Below are the code and all the weights of a small trained network. Each question names an input and a class and asks about switching units off, where a switched-off unit gives its printed mean instead of its output.

import numpy as np


def w(rows, s, z=0):
    codes = np.array(rows[::2]) - 128.0
    scale = np.full(codes.shape[1], s)
    scale[-1] = z or s
    return codes * scale


def f(y):
    return np.maximum(y, 0)


def log_softmax(a):
    a = a - a.max(-1, keepdims=True)
    return a - np.log(np.exp(a).sum(-1, keepdims=True))


def net(x, mask):
    res = np.array(x, float).reshape(1, 3) / 4 @ E
    y = f(res @ A[0][:, :-1].T + A[0][:, -1])
    res = res + np.where(mask, y, B[0][:, -1]) @ B[0][:, :-1]
    return log_softmax(res[-1] @ U[:, :-1].T + U[:, -1])


A, B = {}, {}
E = w([
[210,178,237,203,173,193,39],'x0',
[227,57,212,74,192,223,214],'x1',
[36,58,145,71,1,221,53],'x2',
],0.0075)
A[0] = w([
[65,171,224,177,82,157,93,200],'neuron 1',
[199,220,220,232,212,72,57,220],'neuron 2',
[215,82,231,89,196,209,161,163],'neuron 3',
[195,190,207,89,129,197,124,15],'neuron 4',
[124,215,115,211,208,7,129,255],'neuron 5',
[61,36,26,48,54,127,145,201],'neuron 6',
[221,75,255,127,154,208,182,172],'neuron 7',
[40,144,152,90,58,116,70,195],'neuron 8',
[102,92,48,132,159,69,201,64],'neuron 9',
[92,133,46,60,141,54,196,165],'neuron 10',
],0.0067,0.0044)
B[0] = w([
[115,122,213,226,146,209,51,184],'neuron 1',
[253,198,96,46,212,126,29,252],'neuron 2',
[194,48,241,223,225,235,251,221],'neuron 3',
[182,194,136,208,191,131,209,165],'neuron 4',
[253,200,17,174,197,4,59,233],'neuron 5',
[32,67,158,40,8,98,188,206],'neuron 6',
[195,28,224,245,223,235,219,224],'neuron 7',
[71,168,118,193,26,124,48,186],'neuron 8',
[50,98,90,147,236,66,205,163],'neuron 9',
[26,207,55,121,168,81,248,186],'neuron 10',
],0.0061,0.013)
U = w([
[161,175,204,124,191,220,46,3],'0',
[234,207,75,113,207,54,35,128],'1',
[35,164,48,115,214,45,230,250],'2',
[45,54,154,4,23,175,179,45],'3',
[225,89,225,213,234,255,215,194],'4',
[14,83,169,187,36,177,32,132],'5',
],0.0072,0.0048)

Each question gives the input, the list of numbers given to net, and the class t.
The units are the neurons (one row each of A and B). Each row of codes is followed by its name. A weight is (code - 128) times the scale printed after its matrix; where a second scale follows, it is the last column's (A, B and U).
mask holds one flag per neuron, in row order. A switched-off neuron (its flag False) gives its mean, the last column of its row in B, instead of its output. The means were averaged over made-up inputs and are rounded, as every weight is.
A unit's drop is (log p(t) with every unit on - log p(t) with that unit switched off) / (log p(t) with every unit on - log p(t) with every unit switched off).
The circuit of an input: a set's keep is (log p(t) with only the set's units on - log p(t) with every unit switched off) / (log p(t) with every unit on - log p(t) with every unit switched off). Starting from all 10 units, units are removed one at a time, each time the one whose removal leaves the highest keep (on an exact tie, the one counted first), for as long as the keep stays at least 0.8.
circuit, biggest first: the units of the circuit, biggest drop first
most important unit: the unit with the biggest drop
top k neurons: the k neurons with the biggest drops, biggest first
drop of u: that unit's drop, to one decimal
input [-5,4,2], class 3: top 2 neurons	neuron 5; neuron 6
input [-3,0,-8], class 1: top 2 neurons	neuron 5; neuron 6
input [-2,-7,2], class 5: circuit, biggest first	neuron 8; neuron 2
input [-7,3,1], class 2: most important unit	neuron 10
input [4,-2,3], class 0: top 2 neurons	neuron 6; neuron 5
input [2,2,7], class 5: circuit, biggest first	neuron 8; neuron 2; neuron 5
input [-3,-3,4], class 3: top 2 neurons	neuron 6; neuron 5
input [-4,-8,5], class 5: top 2 neurons	neuron 8; neuron 1
input [-8,7,-6], class 2: top 2 neurons	neuron 10; neuron 9
input [-7,-5,6], class 3: drop of neuron 6	0.6
input [-5,-5,4], class 3: drop of neuron 5	0.1
input [-2,0,-6], class 1: drop of neuron 5	0.3
input [-2,-3,-8], class 1: drop of neuron 5	0.7
input [-6,-2,4], class 3: circuit, biggest first	neuron 6
